Below is a small trained network, with its code and all its weights. Each question gives an input and a class and asks what happens when units are switched off, that is, made to give their printed mean instead of their output.

import numpy as np


def w(rows, s, z=0):
    codes = np.array(rows[::2]) - 128.0
    scale = np.full(codes.shape[1], s)
    scale[-1] = z or s
    return codes * scale


def f(y):
    return y / 2 * (1 + np.tanh(0.7978845608 * (y + 0.044715 * y**3)))


def log_softmax(a):
    a = a - a.max(-1, keepdims=True)
    return a - np.log(np.exp(a).sum(-1, keepdims=True))


def net(x, mask):
    res = np.array(x, float).reshape(1, 8) / 4 @ E
    y = f(res @ A[0][:, :-1].T + A[0][:, -1])
    res = res + np.where(mask, y, B[0][:, -1]) @ B[0][:, :-1]
    return log_softmax(res[-1] @ U[:, :-1].T + U[:, -1])


A, B = {}, {}
E = w([
[141,149,108,145,93],'x0',
[117,126,130,108,133],'x1',
[140,149,120,163,125],'x2',
[125,124,146,133,155],'x3',
[121,127,160,157,186],'x4',
[76,254,105,122,155],'x5',
[249,182,43,72,146],'x6',
[166,111,90,232,98],'x7',
],0.0062)
A[0] = w([
[185,120,15,65,168,51],'n0',
[226,160,72,150,192,34],'n1',
[169,153,161,122,26,130],'n2',
[166,60,131,147,126,122],'n3',
[206,1,139,138,102,238],'n4',
[116,90,108,48,106,243],'n5',
[161,144,45,105,196,78],'n6',
[79,126,179,169,214,237],'n7',
[121,99,188,89,187,242],'n8',
[210,150,31,95,178,101],'n9',
[192,183,159,80,116,31],'n10',
[71,172,184,6,96,68],'n11',
[147,129,103,119,73,212],'n12',
[100,227,97,146,130,207],'n13',
[101,132,154,136,96,5],'n14',
[227,140,121,77,143,7],'n15',
[28,135,147,173,76,88],'n16',
[147,76,99,126,135,9],'n17',
],0.0099,0.0025)
B[0] = w([
[114,72,159,185,102,214],'n0',
[114,65,170,121,130,194],'n1',
[138,110,149,161,226,157],'n2',
[61,195,99,106,90,165],'n3',
[144,254,106,51,134,253],'n4',
[129,191,39,232,141,195],'n5',
[128,44,144,141,47,181],'n6',
[136,89,64,121,97,206],'n7',
[136,156,54,214,61,199],'n8',
[108,107,101,126,80,233],'n9',
[155,94,146,208,59,155],'n10',
[218,148,151,243,137,214],'n11',
[106,125,99,186,205,173],'n12',
[170,147,74,56,111,210],'n13',
[176,85,202,122,133,121],'n14',
[83,59,172,153,72,176],'n15',
[162,53,157,93,79,189],'n16',
[163,194,187,159,75,125],'n17',
],0.006,0.0059)
U = w([
[109,120,72,151,180,251],'0',
[104,25,243,138,71,90],'1',
[137,231,157,76,114,149],'2',
[127,151,136,108,191,211],'3',
[147,183,172,192,153,51],'4',
[148,82,70,111,254,108],'5',
],0.0072,0.0025)

Each question gives the input, the list of numbers given to net, and the class t.
The units are the neurons (one row each of A and B). Each row of codes is followed by its name. A weight is (code - 128) times the scale printed after its matrix; where a second scale follows, it is the last column's (A, B and U).
mask holds one flag per neuron, in row order. A switched-off neuron (its flag False) gives its mean, the last column of its row in B, instead of its output. The means were averaged over made-up inputs and are rounded, as every weight is.
A unit's drop is (log p(t) with every unit on - log p(t) with that unit switched off) / (log p(t) with every unit on - log p(t) with every unit switched off).
The circuit of an input: a set's keep is (log p(t) with only the set's units on - log p(t) with every unit switched off) / (log p(t) with every unit on - log p(t) with every unit switched off). Starting from the 12 units with the biggest drops (on a tie, the unit counted first), units are removed one at a time, each time the one whose removal leaves the highest keep (on an exact tie, the one counted first), for as long as the keep stays at least 0.8.
units of the circuit, in order: the units of the circuit, biggest drop first
most important unit: the unit with the biggest drop
k most important neurons: the k neurons with the biggest drops, biggest first
drop when u is switched off: that unit's drop, to one decimal
input [1,7,-2,-8,-3,2,3,-8], class 4: units of the circuit, in order : [n11, n5, n10]
input [8,-7,1,6,4,-7,1,7], class 2: units of the circuit, in order : [n4, n3]
input [-6,-5,8,2,-7,-3,8,-2], class 1: units of the circuit, in order : [n15, n0, n6]
input [-6,0,-4,4,-6,-5,-6,-6], class 0: units of the circuit, in order : [n5, n8]
input [3,-8,1,-8,4,-6,-6,5], class 3: most important unit : n4
input [-4,5,-6,2,-5,-1,6,5], class 1: 3 most important neurons : [n0, n15, n6]
input [-7,-5,-6,-3,2,-3,5,-7], class 4: 3 most important neurons : [n5, n11, n8]
input [-4,-3,8,7,3,-7,-2,3], class 2: 2 most important neurons : [n4, n3]
input [4,-1,5,1,3,-4,6,2], class 1: 2 most important neurons : [n1, n15]
input [3,-5,4,4,-2,2,8,5], class 1: drop when n6 is switched off : 0.1
input [-4,3,-4,-7,4,2,2,-8], class 4: drop when n11 is switched off : 0.6
input [8,7,7,1,-3,1,8,5], class 1: drop when n6 is switched off : 0.1
